W =
[[125 123 132 130 131 130 133 112 128]
 [134 125 133 122 124 122 140 111 126]
 [119 112 141 134 136 135 123 118 129]
 [132 124 131 118 115 117 132 120 123]
 [129 121 132 137 142 134 122 127 130]
 [132 132 118 120 119 124 130 125 124]
 [124 115 125 133 122 130 118 130 128]
 [141 132 117 128 134 129 132 125 131]
 [122 126 122 126 115 126 115 135 128]
 [131 137 125 131 145 125 127 132 124]
 [123 131 113 130 120 130 113 140 133]
 [134 143 123 123 133 118 129 136 123]
 [121 131 117 136 130 132 114 145 133]
 [136 145 118 118 124 106 128 137 123]]
Indices start at 0.
(0, 0)	125
(6, 1)	115
(13, 1)	145
(9, 2)	125
(13, 4)	124
(1, 4)	124
(5, 2)	118
(13, 2)	118
(12, 3)	136
(6, 0)	124
(6, 8)	128
(11, 5)	118
(0, 2)	132
(5, 5)	124
(7, 4)	134
(8, 3)	126
(5, 7)	125
(2, 0)	119
(6, 7)	130
(0, 3)	130
(7, 6)	132
(8, 2)	122
(1, 3)	122
(7, 3)	128
(10, 8)	133
(4, 3)	137
(4, 5)	134
(1, 5)	122
(3, 5)	117
(7, 5)	129
(13, 6)	128
(3, 6)	132
(10, 0)	123
(0, 6)	133

X =
[[124 123 137 118 116 131 140 127 130]
 [125 124 122 136 141 151 121 118 136]
 [131 132 127 129 127 115 126 133 123]
 [125 124 131 126 126 139 132 124 132]
 [137 139 117 138 138 104 113 138 118]
 [132 133 124 132 131 118 123 132 124]
 [132 132 114 143 148 135 110 125 129]
 [126 126 133 123 122 128 134 128 128]
 [134 135 126 128 126 105 125 138 119]
 [130 130 115 142 147 140 112 123 131]
 [121 119 141 114 112 138 145 124 133]
 [126 126 133 123 121 128 134 128 128]
 [133 135 118 138 140 120 115 131 124]
 [137 139 119 136 135 101 116 139 117]]
Indices start at 0.
(0, 0) = 124
(5, 6) = 123
(8, 8) = 119
(7, 4) = 122
(9, 5) = 140
(11, 3) = 123
(12, 2) = 118
(4, 4) = 138
(0, 1) = 123
(12, 8) = 124
(5, 3) = 132
(8, 5) = 105
(2, 5) = 115
(3, 4) = 126
(2, 2) = 127
(7, 0) = 126
(7, 8) = 128
(11, 7) = 128
(3, 8) = 132
(2, 4) = 127
(13, 7) = 139
(10, 5) = 138
(10, 0) = 121
(10, 2) = 141
(4, 3) = 138
(3, 3) = 126
(10, 7) = 124
(1, 1) = 124
(5, 1) = 133
(0, 2) = 137
(0, 8) = 130
(5, 0) = 132
(8, 4) = 126

A =
[[129 119 119 128 114 107 131 144 147 127 121]
 [137 125 113 131 109 106 138 135 138 122 142]
 [131 117 115 126 117 108 136 141 140 133 133]
 [138 131 123 132 107 112 139 141 145 116 138]
 [130 125 120 117 118 113 135 143 145 133 126]
 [133 127 115 111 110 114 134 144 143 123 131]
 [133 132 109 127 112 108 135 146 141 113 135]
 [130 134 121 134 111 110 141 139 136 126 136]
 [136 135 112 122 110 106 131 139 146 114 133]
 [129 136 118 133 111 104 134 140 147 119 126]
 [134 136 119 122 109 110 138 133 134 126 136]
 [128 139 118 124 117 107 135 144 143 125 131]
 [125 130 117 117 110 112 137 147 144 126 129]
 [134 126 119 134 113 117 144 147 145 119 134]
 [130 132 119 134 114 112 143 133 137 127 126]
 [133 122 113 133 113 116 140 149 134 117 128]]
Rows and columns are counted from 0.
(0, 0): 129
(11, 5): 107
(1, 8): 138
(7, 4): 111
(10, 9): 126
(12, 4): 110
(11, 8): 143
(5, 2): 115
(6, 7): 146
(9, 8): 147
(4, 1): 125
(13, 3): 134
(14, 1): 132
(6, 4): 112
(10, 2): 119
(0, 1): 119
(11, 10): 131
(13, 2): 119
(0, 5): 107
(1, 7): 135
(12, 3): 117
(1, 5): 106
(5, 10): 131
(3, 1): 131
(5, 1): 127
(8, 8): 146
(8, 1): 135
(8, 7): 139
(0, 9): 127
(5, 9): 123
(14, 2): 119
(6, 3): 127
(2, 5): 108
(10, 8): 134
(14, 5): 112
(3, 3): 132

a =
[[111 127 128 130 129 103 129 137 116]
 [116 130 122 135 132 119 127 111 123]]
a[-2][-9]	111
a[1][2]	122
a[-2]	[111, 127, 128, 130, 129, 103, 129, 137, 116]
a[:, 6]	[129, 127]
a[:, 1]	[127, 130]
a[1][-6]	135
a[-2][3]	130
a[-1][-9]	116

x = [131, 128, 133, 116, 112, 120, 124, 120, 151]
x[0]	131
x[1]	128
x[8]	151

M =
[[133 135 139 135 135 123 140 123 119 128 119 118]
 [120 115 125 119 116 123 133 140 137 130 141 135]
 [131 129 128 135 138 124 125 129 126 133 122 132]
 [127 113 116 119 114 125 116 127 137 134 132 143]
 [131 125 124 132 133 126 124 132 131 133 125 138]
 [131 125 120 130 128 130 121 129 133 129 125 139]
 [119 129 131 144 136 129 155 131 133 125 129 126]
 [110 119 126 127 121 125 133 146 142 137 141 142]
 [122 121 124 129 128 128 129 141 138 137 132 145]]
M[-9][0] => 133
M[:, 3] => [135, 119, 135, 119, 132, 130, 144, 127, 129]
M[1][1] => 115
M[-3] => [119, 129, 131, 144, 136, 129, 155, 131, 133, 125, 129, 126]
M[-8][-3] => 130
M[8][-10] => 124
M[:, 5] => [123, 123, 124, 125, 126, 130, 129, 125, 128]
M[0][4] => 135
M[-3][-7] => 129
M[0][8] => 119
M[6][1] => 129
M[-7] => [131, 129, 128, 135, 138, 124, 125, 129, 126, 133, 122, 132]
M[-3][-2] => 129
M[-6][11] => 143
M[-2][-2] => 141
M[8][7] => 141
M[3][-5] => 127
M[5][1] => 125
M[-9][-2] => 119
M[-5][-8] => 133
M[-2] => [110, 119, 126, 127, 121, 125, 133, 146, 142, 137, 141, 142]
M[-4] => [131, 125, 120, 130, 128, 130, 121, 129, 133, 129, 125, 139]
M[1][-1] => 135
M[:, 10] => [119, 141, 122, 132, 125, 125, 129, 141, 132]
M[-8] => [120, 115, 125, 119, 116, 123, 133, 140, 137, 130, 141, 135]
M[8][-6] => 129
M[-9][1] => 135
M[1][-2] => 141
M[0][-9] => 135
M[:, -10] => [139, 125, 128, 116, 124, 120, 131, 126, 124]
M[:, -5] => [123, 140, 129, 127, 132, 129, 131, 146, 141]
M[2][-3] => 133
M[-8][-7] => 123

data =
[[134 141 130 127 131 131 124]
 [118 130 130 141 143 127 150]
 [123 121 130 122 119 122 137]
 [123 130 130 131 131 136 117]
 [118 127 122 151 135 127 124]
 [144 130 125 131 135 145 104]
 [144 130 125 141 127 122 137]
 [139 124 116 141 119 140 130]]
Rows and columns are counted from 0.
(0, 0)	134
(7, 0)	139
(7, 6)	130
(7, 5)	140
(2, 2)	130
(6, 3)	141
(4, 5)	127
(1, 6)	150
(0, 4)	131
(4, 0)	118
(6, 4)	127
(0, 2)	130
(7, 2)	116
(0, 6)	124
(4, 4)	135
(1, 3)	141
(4, 2)	122
(6, 0)	144
(6, 6)	137
(5, 5)	145
(7, 1)	124
